Below is a small trained network, with its code and all its weights. Each question gives an input and a class and asks what happens when units are switched off, that is, made to give their printed mean instead of their output.

import numpy as np


def w(rows, s, z=0):
    codes = np.array(rows[::2]) - 128.0
    scale = np.full(codes.shape[1], s)
    scale[-1] = z or s
    return codes * scale


def f(y):
    return np.maximum(y, 0)


def log_softmax(a):
    a = a - a.max(-1, keepdims=True)
    return a - np.log(np.exp(a).sum(-1, keepdims=True))


def net(x, mask):
    res = np.array(x, float).reshape(1, 3) / 4 @ E
    y = f(res @ A[0][:, :-1].T + A[0][:, -1])
    res = res + np.where(mask, y, B[0][:, -1]) @ B[0][:, :-1]
    return log_softmax(res[-1] @ U[:, :-1].T + U[:, -1])


A, B = {}, {}
E = w([
[121,138,153,114,147,100,129,123],'x0',
[43,178,78,125,197,217,136,191],'x1',
[222,252,182,120,113,168,83,187],'x2',
],0.015)
A[0] = w([
[194,204,145,131,98,128,119,177,2],'N0',
[6,177,93,106,183,194,143,180,209],'N1',
[28,21,105,121,122,107,140,91,32],'N2',
[197,205,138,107,112,148,125,136,9],'N3',
[90,92,125,136,140,132,127,109,19],'N4',
[238,78,148,103,22,63,139,55,217],'N5',
[117,168,151,88,164,108,155,107,214],'N6',
],0.018,0.0025)
B[0] = w([
[121,197,141,47,135,181,207,44,206],'N0',
[80,11,160,237,159,72,43,192,239],'N1',
[198,255,114,22,115,174,225,68,228],'N2',
[189,163,70,58,72,80,188,81,198],'N3',
[181,219,136,123,117,87,136,100,160],'N4',
[53,36,140,237,182,122,43,218,253],'N5',
[179,105,133,169,103,236,84,118,143],'N6',
],0.0093,0.037)
U = w([
[131,50,135,255,175,103,64,183,250],'0',
[217,208,108,6,96,133,233,68,6],'1',
],0.0089,0.0024)

Each question gives the input, the list of numbers given to net, and the class t.
The units are the neurons (one row each of A and B). Each row of codes is followed by its name. A weight is (code - 128) times the scale printed after its matrix; where a second scale follows, it is the last column's (A, B and U).
mask holds one flag per neuron, in row order. A switched-off neuron (its flag False) gives its mean, the last column of its row in B, instead of its output. The means were averaged over made-up inputs and are rounded, as every weight is.
A unit's drop is (log p(t) with every unit on - log p(t) with that unit switched off) / (log p(t) with every unit on - log p(t) with every unit switched off).
unit that matters most: the unit with the biggest drop
top k neurons: the k neurons with the biggest drops, biggest first
drop when u is switched off: that unit's drop, to one decimal
input [-3,-3,-4], class 1: top 2 neurons : (N1 N2)
input [-6,0,-1], class 1: unit that matters most : N5
input [7,-5,-7], class 1: top 2 neurons : (N2 N1)
input [-7,3,4], class 1: top 3 neurons : (N5 N0 N3)
input [-5,4,-6], class 1: top 2 neurons : (N2 N5)
input [2,5,7], class 1: top 2 neurons : (N5 N0)
input [8,-2,-3], class 1: top 2 neurons : (N1 N2)
input [0,0,2], class 1: drop when N5 is switched off : 1.7
input [-2,0,1], class 1: drop when N5 is switched off : 3.2
input [0,-3,-7], class 1: drop when N2 is switched off : 1.4
